Below is a small trained network, with its code and all its weights. Each question gives an input and a class and asks what happens when units are switched off, that is, made to give their printed mean instead of their output.

import numpy as np


def w(rows, s, z=0):
    codes = np.array(rows[::2]) - 128.0
    scale = np.full(codes.shape[1], s)
    scale[-1] = z or s
    return codes * scale


def norm(h):
    return h / np.sqrt((h * h).mean(-1, keepdims=True) + 1e-5)


def f(y):
    return np.maximum(y, 0)


def log_softmax(a):
    a = a - a.max(-1, keepdims=True)
    return a - np.log(np.exp(a).sum(-1, keepdims=True))


def net(x, mask):
    res = np.array(x, float).reshape(1, 5) / 4 @ E
    u = 0
    for l in range(2):
        y = f(norm(res) @ A[l][:, :-1].T + A[l][:, -1])
        res = res + np.where(mask[u : u + 12], y, B[l][:, -1]) @ B[l][:, :-1]
        u += 12
    return log_softmax(norm(res)[-1] @ U[:, :-1].T + U[:, -1])


A, B = {}, {}
E = w([
[183,53,138,37,180],'x0',
[174,92,91,130,16],'x1',
[166,226,253,19,95],'x2',
[64,63,209,60,139],'x3',
[86,251,84,60,105],'x4',
],0.0031)
A[0] = w([
[221,1,227,22,196,1],'0.n1',
[151,181,187,176,138,23],'0.n2',
[140,181,202,165,113,56],'0.n3',
[233,137,72,114,175,118],'0.n4',
[17,199,159,80,133,30],'0.n5',
[198,117,92,165,137,72],'0.n6',
[185,225,79,78,39,133],'0.n7',
[163,26,198,45,103,51],'0.n8',
[181,148,140,78,158,112],'0.n9',
[159,175,186,165,145,17],'0.n10',
[137,129,121,134,3,81],'0.n11',
[167,196,207,191,127,11],'0.n12',
],0.0058,0.0032)
B[0] = w([
[237,89,146,2,120,242],'0.n1',
[207,113,245,212,104,149],'0.n2',
[168,140,159,187,208,169],'0.n3',
[125,165,103,92,199,196],'0.n4',
[26,160,176,62,152,203],'0.n5',
[96,188,110,88,143,172],'0.n6',
[156,172,87,141,75,255],'0.n7',
[193,30,142,82,192,213],'0.n8',
[120,85,122,167,96,176],'0.n9',
[191,140,250,243,85,145],'0.n10',
[228,129,90,104,96,196],'0.n11',
[151,175,190,158,183,162],'0.n12',
],0.0055,0.0032)
A[1] = w([
[92,60,72,210,162,60],'1.n1',
[61,96,205,119,148,16],'1.n2',
[130,193,134,118,158,112],'1.n3',
[126,196,189,43,146,99],'1.n4',
[73,249,152,155,170,95],'1.n5',
[194,174,157,38,112,125],'1.n6',
[152,3,156,178,114,170],'1.n7',
[135,106,49,166,236,47],'1.n8',
[52,141,61,254,182,81],'1.n9',
[178,167,225,193,139,5],'1.n10',
[81,111,192,103,64,172],'1.n11',
[112,112,157,133,219,195],'1.n12',
],0.0063,0.0027)
B[1] = w([
[71,94,126,219,115,198],'1.n1',
[105,146,132,139,253,156],'1.n2',
[108,92,115,125,91,179],'1.n3',
[34,99,136,176,112,226],'1.n4',
[115,84,188,66,73,224],'1.n5',
[96,144,99,169,122,254],'1.n6',
[82,115,170,119,24,242],'1.n7',
[114,149,104,152,187,206],'1.n8',
[158,60,158,149,157,228],'1.n9',
[218,181,203,194,142,177],'1.n10',
[114,141,116,100,179,188],'1.n11',
[188,190,60,138,171,226],'1.n12',
],0.0059,0.0036)
U = w([
[57,130,170,95,227,90],'0',
[181,186,216,198,137,141],'1',
[45,200,144,81,75,115],'2',
[111,52,87,247,174,163],'3',
[120,58,139,161,46,2],'4',
[200,44,142,40,162,194],'5',
[150,148,48,141,236,77],'6',
[199,191,38,159,81,152],'7',
],0.014,0.0042)

Each question gives the input, the list of numbers given to net, and the class t.
The units are the neurons (one row each of A and B). Each row of codes is followed by its name. A weight is (code - 128) times the scale printed after its matrix; where a second scale follows, it is the last column's (A, B and U).
mask holds one flag per neuron, layer by layer. A switched-off neuron (its flag False) gives its mean, the last column of its row in B, instead of its output. The means were averaged over made-up inputs and are rounded, as every weight is.
A unit's drop is (log p(t) with every unit on - log p(t) with that unit switched off) / (log p(t) with every unit on - log p(t) with every unit switched off).
The circuit of an input: a set's keep is (log p(t) with only the set's units on - log p(t) with every unit switched off) / (log p(t) with every unit on - log p(t) with every unit switched off). Starting from the 12 units with the biggest drops (on a tie, the unit counted first), units are removed one at a time, each time the one whose removal leaves the highest keep (on an exact tie, the one counted first), for as long as the keep stays at least 0.8.
units of the circuit, in order: the units of the circuit, biggest drop first
most important unit: the unit with the biggest drop
k most important neurons: the k neurons with the biggest drops, biggest first
k most important neurons of layer l: the k neurons of layer l with the biggest drops, biggest first
drop when u is switched off: that unit's drop, to one decimal
input [0,-5,-3,-2,5], class 2: 2 most important neurons of layer 0 : (0.n5, 0.n8)
input [-5,8,5,5,-7], class 5: most important unit : 0.n8
input [8,-1,-4,-6,-7], class 6: 4 most important neurons of layer 1 : (1.n8, 1.n5, 1.n12, 1.n9)
input [7,1,-8,5,7], class 6: units of the circuit, in order : (1.n5, 1.n8)
input [-8,5,3,1,-1], class 7: 2 most important neurons of layer 0 : (0.n11, 0.n7)
input [7,0,-5,-7,-6], class 6: units of the circuit, in order : (0.n4, 0.n6, 1.n8)
input [-7,7,1,2,-3], class 7: 2 most important neurons of layer 0 : (0.n11, 0.n8)
input [5,2,-3,-7,-5], class 6: 2 most important neurons : (0.n4, 0.n6)
input [4,0,1,-3,7], class 2: 3 most important neurons of layer 1 : (1.n12, 1.n5, 1.n4)
input [8,-7,-5,-8,-8], class 6: 3 most important neurons of layer 0 : (0.n4, 0.n6, 0.n1)
input [1,0,1,-3,-7], class 5: drop when 0.n1 is switched off : 0.3
input [3,-8,-1,1,-6], class 5: drop when 0.n1 is switched off : 1.0
input [-4,4,-1,3,2], class 7: drop when 1.n7 is switched off : 0.1
input [0,7,0,-7,-7], class 7: most important unit : 0.n6
